Below is a small trained network, with its code and all its weights. Each question gives an input and a class and asks what happens when units are switched off, that is, made to give their printed mean instead of their output.

import numpy as np


def w(rows, s, z=0):
    codes = np.array(rows[::2]) - 128.0
    scale = np.full(codes.shape[1], s)
    scale[-1] = z or s
    return codes * scale


def f(y):
    return y / 2 * (1 + np.tanh(0.7978845608 * (y + 0.044715 * y**3)))


def log_softmax(a):
    a = a - a.max(-1, keepdims=True)
    return a - np.log(np.exp(a).sum(-1, keepdims=True))


def net(x, mask):
    res = np.array(x, float).reshape(1, 6) / 4 @ E
    y = f(res @ A[0][:, :-1].T + A[0][:, -1])
    res = res + np.where(mask, y, B[0][:, -1]) @ B[0][:, :-1]
    return log_softmax(res[-1] @ U[:, :-1].T + U[:, -1])


A, B = {}, {}
E = w([
[126,126,127],'x0',
[129,127,130],'x1',
[78,200,83],'x2',
[119,115,214],'x3',
[129,129,127],'x4',
[251,212,154],'x5',
],0.012)
A[0] = w([
[186,223,111,138],'N0',
[152,134,190,90],'N1',
[163,121,236,99],'N2',
[57,58,149,181],'N3',
[159,173,92,83],'N4',
[81,117,10,115],'N5',
[191,110,180,100],'N6',
[184,111,171,127],'N7',
[38,18,187,9],'N8',
[121,149,210,119],'N9',
[46,129,111,97],'N10',
[142,176,109,99],'N11',
[218,13,39,90],'N12',
[92,88,94,99],'N13',
[213,111,191,102],'N14',
],0.013)
B[0] = w([
[144,72,190,246],'N0',
[129,142,96,153],'N1',
[145,138,105,195],'N2',
[98,65,180,254],'N3',
[100,55,148,157],'N4',
[92,140,72,214],'N5',
[127,161,91,178],'N6',
[144,142,109,182],'N7',
[220,168,162,209],'N8',
[159,138,130,166],'N9',
[97,165,121,181],'N10',
[86,78,158,152],'N11',
[142,38,252,174],'N12',
[118,185,69,164],'N13',
[123,165,62,202],'N14',
],0.015,0.011)
U = w([
[60,41,157,132],'0',
[210,105,161,248],'1',
[126,157,2,4],'2',
],0.01,0.0029)

Each question gives the input, the list of numbers given to net, and the class t.
The units are the neurons (one row each of A and B). Each row of codes is followed by its name. A weight is (code - 128) times the scale printed after its matrix; where a second scale follows, it is the last column's (A, B and U).
mask holds one flag per neuron, in row order. A switched-off neuron (its flag False) gives its mean, the last column of its row in B, instead of its output. The means were averaged over made-up inputs and are rounded, as every weight is.
A unit's drop is (log p(t) with every unit on - log p(t) with that unit switched off) / (log p(t) with every unit on - log p(t) with every unit switched off).
The circuit of an input: a set's keep is (log p(t) with only the set's units on - log p(t) with every unit switched off) / (log p(t) with every unit on - log p(t) with every unit switched off). Starting from the 12 units with the biggest drops (on a tie, the unit counted first), units are removed one at a time, each time the one whose removal leaves the highest keep (on an exact tie, the one counted first), for as long as the keep stays at least 0.8.
units of the circuit, in order: the units of the circuit, biggest drop first
top k neurons: the k neurons with the biggest drops, biggest first
drop of u: that unit's drop, to one decimal
input [-1,4,6,-2,-6,5], class 0: units of the circuit, in order	(N8, N4)
input [8,6,3,-2,-2,-4], class 2: top 4 neurons	(N0, N12, N5, N13)
input [0,6,4,0,-2,-5], class 2: units of the circuit, in order	(N0)
input [-4,-8,3,-2,-5,8], class 0: units of the circuit, in order	(N4, N11)
input [-4,-3,0,3,8,7], class 2: top 2 neurons	(N14, N12)
input [2,-2,5,-1,7,-8], class 2: top 2 neurons	(N13, N5)
input [-7,1,4,-6,5,7], class 0: top 3 neurons	(N4, N11, N8)
input [0,-5,-8,3,-3,-6], class 1: drop of N8	1.9
input [-6,-2,7,0,-6,6], class 0: drop of N11	0.2
input [-7,2,-6,4,3,8], class 2: drop of N14	0.3
